Here is a tiny trained network, its code and every weight. The questions are about switching its units off for an input and a class, where a switched-off unit gives its printed mean instead of its output.

import numpy as np


def w(rows, s, z=0):
    codes = np.array(rows[::2]) - 128.0
    scale = np.full(codes.shape[1], s)
    scale[-1] = z or s
    return codes * scale


def norm(h):
    return h / np.sqrt((h * h).mean(-1, keepdims=True) + 1e-5)


def f(y):
    return np.maximum(y, 0)


def log_softmax(a):
    a = a - a.max(-1, keepdims=True)
    return a - np.log(np.exp(a).sum(-1, keepdims=True))


def net(x, mask):
    res = np.array(x, float).reshape(1, 6) / 4 @ E
    u = 0
    for l in range(2):
        y = f(norm(res) @ A[l][:, :-1].T + A[l][:, -1])
        res = res + np.where(mask[u : u + 15], y, B[l][:, -1]) @ B[l][:, :-1]
        u += 15
    return log_softmax(norm(res)[-1] @ U[:, :-1].T + U[:, -1])


A, B = {}, {}
E = w([
[148,112,203,103,119,208,91],'x0',
[150,181,140,115,224,139,179],'x1',
[99,62,179,118,126,135,147],'x2',
[8,56,100,208,132,132,46],'x3',
[93,213,152,183,149,32,116],'x4',
[88,129,118,75,150,159,67],'x5',
],0.0011)
A[0] = w([
[128,136,222,242,149,142,185,56],'L0N0',
[196,148,117,66,171,231,161,78],'L0N1',
[171,123,109,83,177,205,161,24],'L0N2',
[177,224,130,98,133,95,119,187],'L0N3',
[185,195,163,119,159,109,156,143],'L0N4',
[36,128,159,98,133,171,92,170],'L0N5',
[132,228,81,116,95,97,201,1],'L0N6',
[138,89,132,115,29,119,165,95],'L0N7',
[85,107,78,187,121,135,61,238],'L0N8',
[136,138,171,80,129,144,112,105],'L0N9',
[62,99,75,98,165,183,123,88],'L0N10',
[107,177,68,107,120,15,172,7],'L0N11',
[81,96,70,67,77,117,146,136],'L0N12',
[116,190,117,85,84,86,253,165],'L0N13',
[100,157,134,134,108,79,62,42],'L0N14',
],0.0031,0.00056)
B[0] = w([
[52,79,113,110,88,96,158,186],'L0N0',
[65,88,185,111,97,149,149,254],'L0N1',
[94,85,227,123,129,178,81,213],'L0N2',
[100,198,85,181,129,85,126,225],'L0N3',
[121,104,108,146,124,102,69,223],'L0N4',
[190,228,97,61,138,112,138,221],'L0N5',
[127,183,141,96,208,55,20,212],'L0N6',
[166,178,104,143,120,148,76,200],'L0N7',
[123,120,149,93,131,109,197,239],'L0N8',
[102,125,108,139,104,163,194,180],'L0N9',
[107,173,143,133,132,91,154,201],'L0N10',
[115,168,167,106,135,146,133,219],'L0N11',
[108,79,102,198,139,90,144,191],'L0N12',
[102,158,23,185,157,149,5,239],'L0N13',
[134,159,164,152,113,174,184,173],'L0N14',
],0.0025,0.0021)
A[1] = w([
[34,234,63,118,159,213,138,173],'L1N0',
[42,114,87,142,102,7,89,141],'L1N1',
[92,116,98,134,164,70,147,211],'L1N2',
[103,111,118,252,148,96,190,103],'L1N3',
[52,163,175,166,52,158,40,156],'L1N4',
[154,93,201,111,156,194,172,86],'L1N5',
[98,125,180,189,83,109,98,93],'L1N6',
[109,61,171,63,91,194,164,89],'L1N7',
[75,147,241,161,73,141,123,171],'L1N8',
[168,108,192,29,156,133,148,116],'L1N9',
[205,180,105,125,203,105,71,123],'L1N10',
[85,175,219,103,101,190,116,155],'L1N11',
[209,96,90,144,11,218,117,209],'L1N12',
[114,122,230,84,151,221,138,82],'L1N13',
[84,143,220,108,215,5,185,254],'L1N14',
],0.0027,0.00098)
B[1] = w([
[197,121,172,118,77,133,155,247],'L1N0',
[96,96,138,162,128,134,203,253],'L1N1',
[99,137,113,122,51,121,138,205],'L1N2',
[72,49,147,69,76,125,137,185],'L1N3',
[149,101,144,74,159,148,184,231],'L1N4',
[92,194,49,16,211,176,143,182],'L1N5',
[128,130,109,102,136,222,122,163],'L1N6',
[140,184,124,185,162,148,146,216],'L1N7',
[150,85,37,79,209,175,141,212],'L1N8',
[100,109,97,102,186,179,147,182],'L1N9',
[92,197,129,190,122,87,87,192],'L1N10',
[153,119,116,123,165,143,188,226],'L1N11',
[202,117,225,126,184,62,22,211],'L1N12',
[62,137,98,66,251,198,164,223],'L1N13',
[155,111,86,165,103,145,65,251],'L1N14',
],0.0025,0.0026)
U = w([
[123,118,131,44,223,220,161,178],'0',
[214,74,184,123,105,104,45,81],'1',
[115,254,92,188,130,43,61,177],'2',
[39,58,87,163,56,88,189,166],'3',
[174,165,166,109,76,115,170,1],'4',
],0.007,0.004)

Each question gives the input, the list of numbers given to net, and the class t.
The units are the neurons (one row each of A and B). Each row of codes is followed by its name. A weight is (code - 128) times the scale printed after its matrix; where a second scale follows, it is the last column's (A, B and U).
mask holds one flag per neuron, layer by layer. A switched-off neuron (its flag False) gives its mean, the last column of its row in B, instead of its output. The means were averaged over made-up inputs and are rounded, as every weight is.
A unit's drop is (log p(t) with every unit on - log p(t) with that unit switched off) / (log p(t) with every unit on - log p(t) with every unit switched off).
unit that matters most: the unit with the biggest drop
top k neurons: the k neurons with the biggest drops, biggest first
top k neurons in layer l: the k neurons of layer l with the biggest drops, biggest first
drop of u: that unit's drop, to one decimal
input [3,-8,-2,3,6,8], class 0: unit that matters most	L0N14
input [5,-7,-5,8,8,3], class 0: top 3 neurons in layer 1	L1N4, L1N8, L1N6
input [6,-6,-6,-2,3,5], class 4: top 2 neurons	L0N2, L0N1
input [-3,8,-2,7,-2,6], class 2: top 3 neurons	L0N5, L0N1, L1N13
input [-1,-4,8,0,-1,6], class 3: top 4 neurons in layer 0	L0N12, L0N2, L0N11, L0N1
input [-8,2,7,-3,-5,0], class 3: top 2 neurons in layer 0	L0N13, L0N12
input [2,-1,2,-1,8,-3], class 3: top 2 neurons in layer 0	L0N0, L0N5
input [6,2,-6,6,8,-3], class 3: top 2 neurons in layer 0	L0N0, L0N2
input [-5,-3,-7,-6,-8,-3], class 2: top 2 neurons	L0N6, L1N10
input [-5,-5,4,-5,-4,-2], class 1: top 3 neurons	L1N12, L0N3, L0N5
input [0,-4,-7,4,-4,8], class 3: top 3 neurons in layer 1	L1N13, L1N5, L1N8
input [3,0,-6,-1,-2,-7], class 2: top 2 neurons	L0N6, L0N13
input [-1,-2,-1,3,6,6], class 4: top 2 neurons	L0N14, L0N5
input [2,8,5,0,7,-5], class 3: unit that matters most	L0N0
input [-4,-6,0,1,-6,8], class 3: top 2 neurons	L0N12, L0N10
input [-3,-1,6,0,6,7], class 4: top 3 neurons in layer 1	L1N13, L1N0, L1N5
input [-3,4,-5,7,7,-8], class 3: top 2 neurons in layer 0	L0N0, L0N5
input [6,-5,6,6,3,-5], class 0: top 3 neurons in layer 1	L1N8, L1N6, L1N4
input [-8,2,8,-4,2,0], class 2: drop of L0N14	0.0
input [1,-8,-7,5,-5,-6], class 1: drop of L0N0	0.1
input [3,-7,-8,0,-8,0], class 1: drop of L0N4	-0.1
input [-5,-5,5,-8,-4,-1], class 1: drop of L1N12	0.3
input [-6,5,3,8,6,2], class 3: top neuron in layer 1	L1N3
